Each row is followed by its class.
[ 126  204  -38  -97  269 -160  321 -214 -211  -65 -182 -214  162 -353
 -149 -223  212 -347  227  230  277   -2   24  274   10 -169 -186 -201
 -379 -582  334 -405   97  304] -> K_631
[   0  236  -89 -273  287   36  378 -379 -248  -80 -496 -332  264 -554
 -261 -292  135 -468  126   72  218  -74 -208  300   52 -409 -176 -136
 -286 -509  237 -203  410  419] -> K_747
[  92  170 -116 -150  128 -210  106 -279 -322   18 -461  271  228 -378
 -108  -87  157 -297   55  -51  541  -21 -179  300 -207 -473 -211 -108
 -115 -364   -5  458  123  398] -> K_696
[ 320 -298  233  104 -673 -128 -165 -491  425 -172   86   86 -254 -627
  102  203 -156  201  -29  156  283  -73 -278  384  -23 -154  146 -236
   42  -68  194  306 -327 -306] -> K_510
[ 359 -148  219 -309 -899  174 -326 -201  355 -151  -21  295 -221 -569
 -267  355 -554  100  214  181  189 -153 -132  420 -351  -10  282  175
  322  -42 -112  375 -653 -583] -> K_107
[-396   23   74 -271   79 -133  316  -73 -534 -101 -116 -175  308 -152
 -266 -209    9 -263   98  469  131  -54 -194  472 -108 -308 -281    9
 -219 -603  222    3  219  346] -> K_510
[ -67  298  -36  -99  194   30  199 -149 -218  -65 -175 -130   76 -378
 -212 -459  467 -194   84  107    7  -16 -115  345 -134 -493 -156  -10
  -84 -289   73 -448  190  676] -> K_107
[ 213 -199  238  -61 -452  -41  125 -454  515    1  -73 -125  -60 -537
 -155  -18    2 -211  -22  -53   49 -309 -508   23 -194 -455   11 -203
 -145   57  127 -569 -136 -324] -> K_765
[ 293 -227  247 -290 -424   -3  -55 -147  314   10 -252 -256 -174 -420
 -235  -58 -224 -294  310  270  184 -278 -631   33  -74 -332 -100  357
   16   -9  319  -62 -180 -264] -> K_107
[ 336 -110  -81  106   29  -89  390 -347  202  -57   70  360 -209 -153
  369 -298 -197  -40  310   37  -86 -159 -449    6  115   47  179  265
 -146  -16   33  -37  599  292] -> K_161
[ 379 -377  -10  266 -722   58 -255  -51  224 -198  247 -261 -528 -282
 -195 -135   34  -14  328  233  355 -144  -68   -3  -63    2  388  252
  427   89  505  276 -551 -563] -> K_940
[-154  411  -45 -404  175   59  181 -102 -321  -80 -366  -78  247 -296
 -122 -245   21 -336  -37  239  319    1 -329  170 -152 -344 -188  206
 -260 -424  221  -33  477  166] -> K_52
[-150  152  209 -244  440  -85  362 -347 -331   15 -320 -216  355 -391
 -375 -219   59 -222  -20  267   77  -63 -200  260 -180 -446 -348 -124
 -349 -497    8 -159  425  365] -> K_696
[  75 -521  215 -228 -397 -131  -21 -194  526   45  105 -150   36 -451
  -51  208 -326  262  260   95  333 -260 -210  -54 -189 -234  -56  120
  -61  110  211  476 -338 -339] -> K_940
[ 373 -468   52  499 -355   80 -302 -312  294 -238  199  -67 -195 -443
 -199  -10  -96  114  276  -51   83 -170  -74 -134 -120 -171  -53   28
  231   94   -3   59 -410 -295] -> K_940
[ 156 -320  140 -216 -483 -179 -729 -111  156 -156  145   30 -170 -107
 -425  442 -448 -172  466  178  370 -164 -147 -371   -6 -291 -111  139
   32 -291   70  146 -330 -640] -> K_161
[-143  153 -129 -279  190 -163  426  -39 -363  -66 -317  -42  396  -45
 -465 -361  207 -240  -81  176  332  -95 -181  339 -214 -630 -372 -135
 -286 -396  119  -47  249  300] -> K_510
[ 243 -113  -35  123  141 -332  439 -352  372  176  -19   61  148   52
  287 -231 -184  -29  468   -6 -233 -213 -383  -65  231  291  226  245
  -12  -26  306    3  477  132] -> K_747
[-119 -156  813 -310 -524  106 -389 -467  409 -233  374 -273 -203   70
  -64  136 -142 -311  -83  174   42   -4 -333  -76 -121  -25   65  125
 -120   12  207 -337   66 -685] -> K_631
[ 397   61  -16  209 -139 -255  186 -492  -33 -124 -145  236  -84 -352
  474  -20 -181  -75  257  -96  -23 -140 -401  -70   69  166  314  117
 -116  -13 -157  277  682  162] -> K_765
[ 209 -336  281  103 -362 -171 -277  -81  339 -300  289   12  -42 -363
 -175  293 -436  271  318   13   67   -2 -148   81 -135 -657 -165 -168
  109   69   77  -34 -546 -321] -> K_572
[ 206 -542  -72 -364 -456  232  -53  -31  527  270  -16 -174 -239 -429
 -340   55 -485   65  490  353  224 -258 -246  -24 -232 -186   23  327
  237 -340   -5 -179 -610 -287] -> K_510
[ 486 -617  -84  149 -426  154 -430 -195  308  -50  224 -219 -633 -532
  -48  146 -424 -109  344  279  146 -250 -204   25 -188 -195  -47   55
  199 -145  185 -318 -847 -363] -> K_940
[ 350 -186  372  -18 -482  117 -141 -209  212 -203   77 -312 -308 -793
 -370  221 -294 -189  122   57  337   31 -305  -18 -148 -442  -59  -77
   18   45   93 -297 -518 -636] -> K_696
[ 381 -145    4    5 -186 -202  360 -199  119  -89 -122  168  -54  -62
   21 -146 -118 -213  214   20  -13 -278 -534 -136  135  396   76  170
   -7  210   76  307  677 -114] -> K_765
[ -73  230 -188 -528  216  -59  149 -174   41 -164 -104  148  351  333
 -178 -317   93 -179  177   22  435   17  -42  221 -264 -413  -83  237
  -96 -569  451  257  489  210] -> K_161
[ 454   96 -225  136  -99 -346   87 -231   75 -123 -166  279   -4 -131
  580   77  -16  -50  313   66  188 -149 -486 -333  248  276  338  330
 -189   27   35  220  479 -198] -> K_631
[ 273    3 -143  116 -100 -413  407 -287   99 -146 -128  392  -27   80
  330 -175 -330   26  261  -46  -15 -197 -425   -2  177 -162  254  148
  -38   71   88  416  722  113] -> K_765
[ 601   80  -43  338   54 -219  233 -286  158  -20 -268  171  -79 -411
  515  -50 -213 -168  298 -414 -128 -169 -432 -103  313  201  243    0
 -220  210   18  193  486  125] -> K_107
[ 262   39 -103 -211  148 -234  138    9  220  -18  -93  333  -10 -176
  222  -82 -294  -80  235 -116   10 -179 -457 -111  279    7  325    3
  -87  117   20   83  573  -89] -> K_82
[ 394   24  -87  101   99 -323  220 -292  -58  -36 -228   70  -43 -389
  235  -23 -178 -221  395 -240   63 -193 -630 -228  291  220  182   48
  -59  209 -142  225  618   30] -> K_52
[ -81  227 -202  -16  379 -150  309 -221 -321 -256 -131 -157  185   91
 -246 -454   36 -136  -65  186  181   43  -78  140   55 -604 -166  -15
 -268 -322  299 -278  472  220] -> K_82
[ 481  -59 -172  232 -219 -594  172 -116  206   38   22  249   21 -134
  712   41  -85   41  582 -230  109  -87 -328 -253  213  345  267  163
   -1  155   94  318  430  245] -> K_510
[ 299   23  -86  -75   62 -450  608 -250  187   20 -253   86  -25  -38
  159 -219  -20 -132  176 -167  -38 -260 -445 -127  189 -175   45 -163
  -96  306   -7  -95  683  301] -> K_765
[ 399   83  -48   19    9 -192  243 -169  166  -21  -85  273 -138 -280
  274 -142 -172  -61  383  -35   73 -188 -539 -300  138   39  228  213
   23  179   67  208  502   35] -> K_572
[-311   82  -45 -314  106  -77   94 -136 -305 -100  -55 -206  143  295
 -366 -199  162 -260   23  175  133  105 -148  328  -67 -471 -317   99
 -141 -441  293 -216  101  341] -> K_572
[ 260  -78 -157 -303  312 -308  370 -234  283   50   17    2    2   35
  234 -138 -234  -99  375  -64   83 -201 -623 -384  263   80   98  103
  -16  117  137   -5  855   47] -> K_747
[ 246   84 -184   40  -46 -407  274 -440   51   -5 -252  165    8  -58
  499    8 -110  -63  261  -83    1 -209 -591 -413  365  177  306  245
  -49  227  -92  275  873  104] -> K_747
[ 166 -138  182 -120 -254 -319  -66  -40  375  -36  230   73 -139 -326
   32  241 -108   85  391  206  171   18 -355   15 -227 -444 -104  234
  103  -59  190 -148 -441 -118] -> K_696
[ 194   58  -12  -36   35 -397  181 -190   70  -34   20  309   31 -140
  432  104 -295  -89  377 -206   84 -172 -450 -404  153  175  180  108
  -50  156  -63  276  638   23] -> K_940
[  44   55  -67  -54  196 -129  342 -322 -283 -111 -349 -121  202 -269
 -383 -448  103 -237   24  415   58  -70 -257  393  -24 -611 -308    2
 -435 -602  125 -459  406  411] -> K_765
[ 192 -647  143  221 -479  193 -303 -346  644  -35  253  -93 -669 -147
  723  226 -286  271  -49  429   18   15   59  162  -19  -36  299   57
 -223 -451  214  140 -446 -206] -> K_510
[ 140 -488  293 -147 -471  -45 -343 -229  530   81   28 -157  -68 -497
 -159  -27  -83  -50  242  192   99 -299 -489 -210  -98 -268  -83  113
   83   96   79 -362  -92 -184] -> K_82
[ 525  -14 -241 -273  374 -221   11 -210  388   38   34  337  -15  167
  431 -196 -167   91  347   13   -3 -142 -243  -61  129  243  419   69
   71  -41   35  -64  468   -7] -> K_161
[ 321  -73 -164  -61 -105 -344  168 -336  232  -57  -81  363  -29  381
  436 -141 -165   -7  183  -18  -59 -152 -346  125  276  242  420  285
 -118  141   27  254  480  -85] -> K_631
[-202  186    3  -23  317 -246  130 -226 -317 -180 -200  -47  237  153
 -269 -363  -41 -345  140   69  101  -17 -136  162   63 -493 -433  -61
  -40 -271  258  -28  469  417] -> K_52
[ 337 -367   -6 -451 -139  126  -94    6  470   40  203   -7 -152 -317
 -428 -216 -698  107  440  351   -1 -286 -172  106 -124 -299   91  258
   46   30   -8 -413 -438 -492] -> K_107
[ -11  137  -69 -136   82   -4   59 -473 -214 -179 -328  -10  136  -57
 -285 -409  307 -469   39  112   67  -22 -237  438  -20 -406 -185   79
 -292 -544  207 -235  344  459] -> K_572
[ 387   18 -146   84   75 -500  210 -150   92  -98 -169  344  -22   55
  455 -148 -182  -38  246   72  153  -66 -415 -169  333  -10  324  127
 -144   98   88  137  517  -39] -> K_82
[ 334   17  104   44   18 -257  395 -370  221    2   18  179   -3   27
  228 -200 -143  -40   80 -144 -144 -287 -527   -8  143  219  228   58
 -138  382   60   83  626 -115] -> K_631
[ 199  152  -47  -13   47 -228  250 -240   85 -158 -128  364  -76   71
  599   79 -153 -115   -2 -113 -143  -66 -494  -38  319  200  283    7
 -264   40  109  286  745   37] -> K_572
[  41   61   75  128  212  -54  136 -322 -278  -44 -196  -76   64 -408
 -222 -525   90 -370  131  196   79  -43 -264  332  -41 -484 -216  -34
 -312 -413   85 -439  258  411] -> K_52
[ 318    2  -36   66  135 -215  264 -371   39  -99    6  -24 -130 -126
  253 -426 -111 -256  330  -58 -153 -203 -489  -47  259  295  250  213
  -96  245  101  -23  787  102] -> K_52
[ 249  -27 -397  -67   11 -323  468  -61  -40  -25  -35  174 -231   74
  273   30 -465  -28  365   98   68 -184 -232 -162  235   78  140  100
   -2   -3  133  318  501  142] -> K_747
[ 370 -131  381  112 -584 -167 -612 -408  199 -255  109   84 -104 -220
  144  318 -303  -33  395  256  243 -149 -118 -226 -240  286  352  260
  473   91  -41  543 -513 -816] -> K_510
[ 491  -81 -183  161   13 -395   32  -98   70  -67   14  364 -168  -47
  476   89 -374  -40  328   33  137  -93 -295 -532  277  214  249   33
  -61   54  -74  147  579 -220] -> K_696
[ 223   -2  -40   -3   46  -39  145 -238  129   38 -231  146  166 -240
  249  -29 -254  -20  240 -198 -273 -211 -545   22  177  173  167  150
  -34   -3   38  219  628  162] -> K_572
[ 525 -166 -228 -319  -69 -209  210  -73  248   32  -21  227  -63  -68
  186 -117 -397 -110  443 -113  108 -261 -554 -173  125  314  198  238
  -20  193  -16  118  565  -90] -> K_107
[ 486 -219 -159  195  -47 -389  245 -199  237   73 -228  346 -192   71
  460 -275  -14 -260  374 -289   20 -191 -540 -143  359  134  256  174
  -24  262    3  207  536  286] -> K_940
[ 129 -405  353 -374 -362  142   69 -448  552 -115  -32 -265 -110 -142
 -411   24 -182   18   90  262   74 -226 -504  -32  -40  -90  -73  266
  158  172  106  -21  -48 -468] -> K_161
[-263  331   54 -143  189  -41  220 -188 -379   50 -308 -242  205 -306
 -210 -378  108 -384    3  148   74  -74  -36  377   62 -388   55   -3
 -382 -522  396 -160  241  277] -> K_940
[ 485   64 -170  131   44 -196  -44 -160   65 -225 -271  223   90  103
  412  -19  -57 -203  156  -22  -40 -192 -605 -376  147  191   73  348
 -225  -25   62  186  758 -182] -> K_107
[ -21  101   14 -299  213 -198  375 -281 -125  -35 -251  -93  344 -234
 -403 -395  304 -201   88  160  334 -105 -218  417 -172 -513 -143  -10
 -455 -434  228  -20  176  245] -> K_107
[ -28  302   -1 -236  407  -78  361 -236 -267   59 -387 -347  308 -471
 -267 -288  413 -266   34   88  360  -46 -287  147 -115 -591 -342  -15
 -651 -590  193 -243  522  508] -> K_631
[ 241 -115 -247  -72 -134 -149  169  -90 -119   42 -249   67 -152  -94
  350  -39 -247 -326  379   25  353 -182 -518 -531  144   92  211  259
   49 -125  -22   91  553  -15] -> K_940
[ 195 -359   18   74 -511 -165 -133 -178  458 -187   85 -111 -104 -697
 -194   64  301    9  427  333   39 -147 -381  226   -9 -336  123  213
   24 -285  355 -277 -446 -212] -> K_696
[ 340   54 -140    1   75 -411  283 -232  162   26 -131   62    6  -26
  389 -139  -41 -235  411 -287  284 -170 -506 -729  236   94  209  174
 -146  144   56   38  865   23] -> K_940
[  47  229  -96 -431  243  -78  333 -237  -25 -214 -134  -46  157   30
 -589 -279  140 -336   32  177  183  -87  -89  298  -86 -393 -355  -69
 -303 -324  176 -435  204   91] -> K_631
[-178  203 -132 -454  375  -28  349 -215 -247   55 -279 -220  305 -137
 -442 -443  173 -373   58   96  169  -16 -223  516 -194 -631 -277   33
 -143 -532  309 -350  272  494] -> K_696
[ 483   55 -153  -54   60 -408  335 -147  377   -4  -45  521 -147  275
  160  -57 -104   15  250  -30    4 -168 -403  -69  174  102  149  122
  -85  105  -12  110  438  -16] -> K_631
[ 452   -6 -292  208   50  -69  263  -84   59 -246 -221  142 -277 -330
  458 -125  -99 -103  290   58   37  -26 -315 -125  373  156  395  112
 -131  -18  -77   55  432  -48] -> K_52
[ 229 -213 -220  110  117 -311  306 -342  155  -33  -21  167 -134  225
  531 -179  -93  -61  299  -19  -89 -174 -277 -176  336  103  240  153
 -215   44   59    0  530  224] -> K_161
[ 370 -321  306 -296 -194  189 -376 -322  641    7   41 -250 -129 -676
 -340  246   78 -349  338  -33  229 -191 -406 -244 -177  319  -25  -35
  114  -27  -62 -349 -477 -659] -> K_52
[ 364  189   19   57   45 -241  274 -357  149 -311  -42   87  -71 -163
  188 -131    7 -141  137  -64 -161  -95 -429 -188  265  126  358  175
 -183  201   48   13  791 -245] -> K_696
[ 101   30  -54  139 -124 -402  290 -205   13 -108   26  133  -38  165
  475 -132  -26    0  204   66   25  -21 -399 -116  270  115  231  175
   -5   22  164  186  611  133] -> K_510
[ 241 -287 -102  145  192 -304  127 -121  190  234   38   71 -130   86
  414 -136  -62 -152  388 -106    2 -182 -392 -341  108  159   56  167
  -70   40   65  -60  344  296] -> K_82
